Here is a tiny trained network, its code and every weight. The questions are about switching its units off for an input and a class, where a switched-off unit gives its printed mean instead of its output.

import numpy as np


def w(rows, s, z=0):
    codes = np.array(rows[::2]) - 128.0
    scale = np.full(codes.shape[1], s)
    scale[-1] = z or s
    return codes * scale


def f(y):
    return np.maximum(y, 0)


def log_softmax(a):
    a = a - a.max(-1, keepdims=True)
    return a - np.log(np.exp(a).sum(-1, keepdims=True))


def net(x, mask):
    res = np.array(x, float).reshape(1, 2) / 4 @ E
    y = f(res @ A[0][:, :-1].T + A[0][:, -1])
    res = res + np.where(mask, y, B[0][:, -1]) @ B[0][:, :-1]
    return log_softmax(res[-1] @ U[:, :-1].T + U[:, -1])


A, B = {}, {}
E = w([
[199,68,71,65,79,142,190,197],'x0',
[111,213,154,6,113,158,79,208],'x1',
],0.016)
A[0] = w([
[82,138,252,161,133,135,106,103,72],'N1',
[203,71,112,227,125,116,156,67,111],'N2',
[97,208,179,88,170,151,87,235,138],'N3',
[150,108,109,181,160,32,137,136,148],'N4',
[117,219,177,38,74,154,113,148,109],'N5',
[95,71,119,149,148,44,185,105,93],'N6',
[44,34,119,230,147,66,148,58,148],'N7',
[49,87,148,116,159,75,97,79,100],'N8',
[121,11,125,180,189,103,151,43,103],'N9',
[52,143,243,139,170,79,50,37,156],'N10',
[203,60,31,115,1,123,123,202,121],'N11',
[127,164,78,132,156,123,172,84,254],'N12',
[189,91,119,69,95,162,192,114,168],'N13',
[201,54,88,88,67,108,148,178,52],'N14',
[92,170,242,154,194,90,77,102,73],'N15',
[118,25,135,207,124,87,178,140,94],'N16',
[114,116,114,148,108,149,100,115,240],'N17',
],0.0094,0.013)
B[0] = w([
[212,110,162,190,113,130,99,103,178],'N1',
[123,165,126,73,90,180,93,190,212],'N2',
[95,157,130,86,123,147,109,185,225],'N3',
[118,130,106,104,121,159,137,183,177],'N4',
[142,213,137,99,87,159,117,194,211],'N5',
[152,144,132,104,82,127,60,189,169],'N6',
[139,154,129,111,123,127,143,169,237],'N7',
[190,100,151,144,116,139,122,111,164],'N8',
[116,156,166,122,105,152,102,175,212],'N9',
[170,62,140,145,173,95,147,136,250],'N10',
[171,84,182,169,163,102,141,117,217],'N11',
[5,181,102,62,211,89,237,87,206],'N12',
[112,101,158,133,162,91,148,104,195],'N13',
[196,87,172,183,117,99,98,125,182],'N14',
[205,80,177,182,118,102,97,148,203],'N15',
[148,154,159,102,109,137,69,160,193],'N16',
[26,158,111,118,219,127,205,25,199],'N17',
],0.013,0.021)
U = w([
[123,194,143,91,70,155,101,192,100],'0',
[189,15,195,183,172,89,135,119,105],'1',
[7,153,105,98,225,103,225,86,255],'2',
[139,122,104,139,127,139,112,105,99],'3',
[112,134,67,149,71,111,129,132,95],'4',
[81,87,112,126,95,140,113,114,99],'5',
],0.016,0.007)

Each question gives the input, the list of numbers given to net, and the class t.
The units are the neurons (one row each of A and B). Each row of codes is followed by its name. A weight is (code - 128) times the scale printed after its matrix; where a second scale follows, it is the last column's (A, B and U).
mask holds one flag per neuron, in row order. A switched-off neuron (its flag False) gives its mean, the last column of its row in B, instead of its output. The means were averaged over made-up inputs and are rounded, as every weight is.
A unit's drop is (log p(t) with every unit on - log p(t) with that unit switched off) / (log p(t) with every unit on - log p(t) with every unit switched off).
The circuit of an input: a set's keep is (log p(t) with only the set's units on - log p(t) with every unit switched off) / (log p(t) with every unit on - log p(t) with every unit switched off). Starting from the 12 units with the biggest drops (on a tie, the unit counted first), units are removed one at a time, each time the one whose removal leaves the highest keep (on an exact tie, the one counted first), for as long as the keep stays at least 0.8.
circuit, biggest first: the units of the circuit, biggest drop first
top k neurons: the k neurons with the biggest drops, biggest first
drop of u: that unit's drop, to one decimal
input [-5,4], class 1: circuit, biggest first => (N10)
input [4,-4], class 0: top 3 neurons => (N10; N2; N15)
input [4,1], class 1: top 2 neurons => (N11; N14)
input [-3,1], class 2: top 2 neurons => (N11; N14)
input [-3,-3], class 2: top 2 neurons => (N5; N12)
input [-2,-3], class 2: top 2 neurons => (N5; N12)
input [3,1], class 2: top 2 neurons => (N15; N10)
input [-3,-2], class 2: drop of N14 => 0.1
input [-7,2], class 1: drop of N3 => 0.0
input [1,-3], class 2: drop of N5 => 0.2
input [2,-3], class 2: drop of N5 => 0.2
